Here is a tiny trained network, its code and every weight. The questions are about switching its units off for an input and a class, where a switched-off unit gives its printed mean instead of its output.

import numpy as np


def w(rows, s, z=0):
    codes = np.array(rows[::2]) - 128.0
    scale = np.full(codes.shape[1], s)
    scale[-1] = z or s
    return codes * scale


def f(y):
    return np.maximum(y, 0)


def log_softmax(a):
    a = a - a.max(-1, keepdims=True)
    return a - np.log(np.exp(a).sum(-1, keepdims=True))


def net(x, mask):
    res = np.array(x, float).reshape(1, 7) / 4 @ E
    y = f(res @ A[0][:, :-1].T + A[0][:, -1])
    res = res + np.where(mask, y, B[0][:, -1]) @ B[0][:, :-1]
    return log_softmax(res[-1] @ U[:, :-1].T + U[:, -1])


A, B = {}, {}
E = w([
[127,129,120,121,146,118,118,132,127,141,109,142],'x0',
[175,128,142,203,146,84,136,97,175,81,177,253],'x1',
[124,133,116,141,131,128,132,125,124,133,121,128],'x2',
[127,129,127,140,123,135,136,126,124,130,126,126],'x3',
[132,130,120,158,6,82,40,131,66,182,155,152],'x4',
[142,127,112,126,208,235,74,101,31,134,203,155],'x5',
[123,128,123,118,134,124,122,127,128,132,116,139],'x6',
],0.012)
A[0] = w([
[136,108,132,130,75,67,185,135,249,125,50,116,136],'n1',
[145,135,114,139,156,173,108,134,103,136,174,141,97],'n2',
[96,117,120,51,129,179,141,135,93,162,67,4,14],'n3',
[123,120,131,141,36,114,72,125,89,190,142,163,84],'n4',
[123,133,152,103,230,163,206,127,179,97,106,111,70],'n5',
[136,145,133,133,77,73,192,144,153,91,100,106,117],'n6',
[153,120,117,127,192,233,94,93,65,116,187,156,130],'n7',
[139,115,134,151,71,117,57,125,100,133,119,132,29],'n8',
[164,108,139,165,158,113,162,73,171,77,148,224,28],'n9',
[131,124,152,139,138,134,135,149,135,128,106,150,48],'n10',
[118,123,119,141,150,174,153,145,141,97,111,135,59],'n11',
[121,154,124,121,144,129,124,128,128,141,140,139,2],'n12',
[129,99,114,109,185,177,211,110,170,72,93,109,97],'n13',
[137,141,130,167,144,93,137,125,144,100,165,211,16],'n14',
[114,106,151,152,126,100,92,141,115,141,139,125,29],'n15',
],0.012,0.0048)
B[0] = w([
[47,75,187,62,196,122,176,126,125,172,70,65,250],'n1',
[87,130,159,108,200,115,142,101,133,142,80,116,172],'n2',
[178,147,117,225,164,247,27,240,218,45,121,129,232],'n3',
[210,188,104,92,60,123,139,67,26,116,189,205,205],'n4',
[197,173,23,98,53,58,142,48,30,126,197,200,234],'n5',
[81,54,165,103,166,96,154,107,123,162,76,136,198],'n6',
[50,17,190,72,207,41,156,134,149,247,31,42,227],'n7',
[156,187,79,94,95,79,168,88,126,99,150,185,173],'n8',
[138,174,119,254,99,225,36,214,198,66,119,113,210],'n9',
[115,154,125,105,132,160,133,122,118,106,138,114,135],'n10',
[112,151,84,111,117,76,147,143,87,78,120,148,157],'n11',
[134,109,154,126,154,142,155,146,118,142,150,136,129],'n12',
[180,172,92,110,71,75,157,63,97,159,205,165,223],'n13',
[160,121,141,178,152,189,101,181,199,63,129,102,183],'n14',
[124,151,119,100,118,151,143,109,102,131,162,94,142],'n15',
],0.0089,0.022)
U = w([
[35,89,204,71,171,76,153,90,120,203,23,94,175],'0',
[204,186,66,102,65,74,138,28,46,122,219,177,184],'1',
[161,156,127,219,137,255,59,191,191,52,104,124,4],'2',
],0.009,0.0031)

Each question gives the input, the list of numbers given to net, and the class t.
The units are the neurons (one row each of A and B). Each row of codes is followed by its name. A weight is (code - 128) times the scale printed after its matrix; where a second scale follows, it is the last column's (A, B and U).
mask holds one flag per neuron, in row order. A switched-off neuron (its flag False) gives its mean, the last column of its row in B, instead of its output. The means were averaged over made-up inputs and are rounded, as every weight is.
A unit's drop is (log p(t) with every unit on - log p(t) with that unit switched off) / (log p(t) with every unit on - log p(t) with every unit switched off).
The circuit of an input: a set's keep is (log p(t) with only the set's units on - log p(t) with every unit switched off) / (log p(t) with every unit on - log p(t) with every unit switched off). Starting from the 12 units with the biggest drops (on a tie, the unit counted first), units are removed one at a time, each time the one whose removal leaves the highest keep (on an exact tie, the one counted first), for as long as the keep stays at least 0.8.
circuit, biggest first: the units of the circuit, biggest drop first
top k neurons: the k neurons with the biggest drops, biggest first
drop of u: that unit's drop, to one decimal
input [-3,-3,7,5,-8,4,4], class 1: circuit, biggest first : n5
input [-3,-2,8,-5,-5,-4,-2], class 1: top 3 neurons : n7, n5, n13
input [7,6,2,-5,-5,-2,1], class 2: top 4 neurons : n9, n14, n4, n8
input [-2,-2,2,-2,-2,0,-1], class 1: top 4 neurons : n9, n14, n7, n1
input [1,5,-4,7,-6,-2,-6], class 1: top 3 neurons : n5, n3, n13
input [-5,4,3,4,5,6,4], class 0: top 2 neurons : n7, n5
input [2,8,5,-5,3,-7,-5], class 2: top 3 neurons : n9, n7, n14
input [3,-7,-2,-1,4,8,-5], class 0: top 2 neurons : n7, n9
input [5,5,-7,5,-5,-3,3], class 1: top 4 neurons : n3, n5, n13, n7
input [1,6,7,5,6,6,-3], class 0: top 3 neurons : n7, n3, n5
input [-8,0,7,0,-3,3,-2], class 0: top 2 neurons : n7, n4
input [-7,-3,-3,-5,-7,5,-2], class 1: drop of n1 : 0.3
input [-5,-7,-8,-3,4,3,-8], class 2: drop of n3 : 1.2
input [-6,8,-7,0,-8,-7,-5], class 1: drop of n8 : 0.0
input [-3,-5,-3,5,3,2,-3], class 2: circuit, biggest first : n3
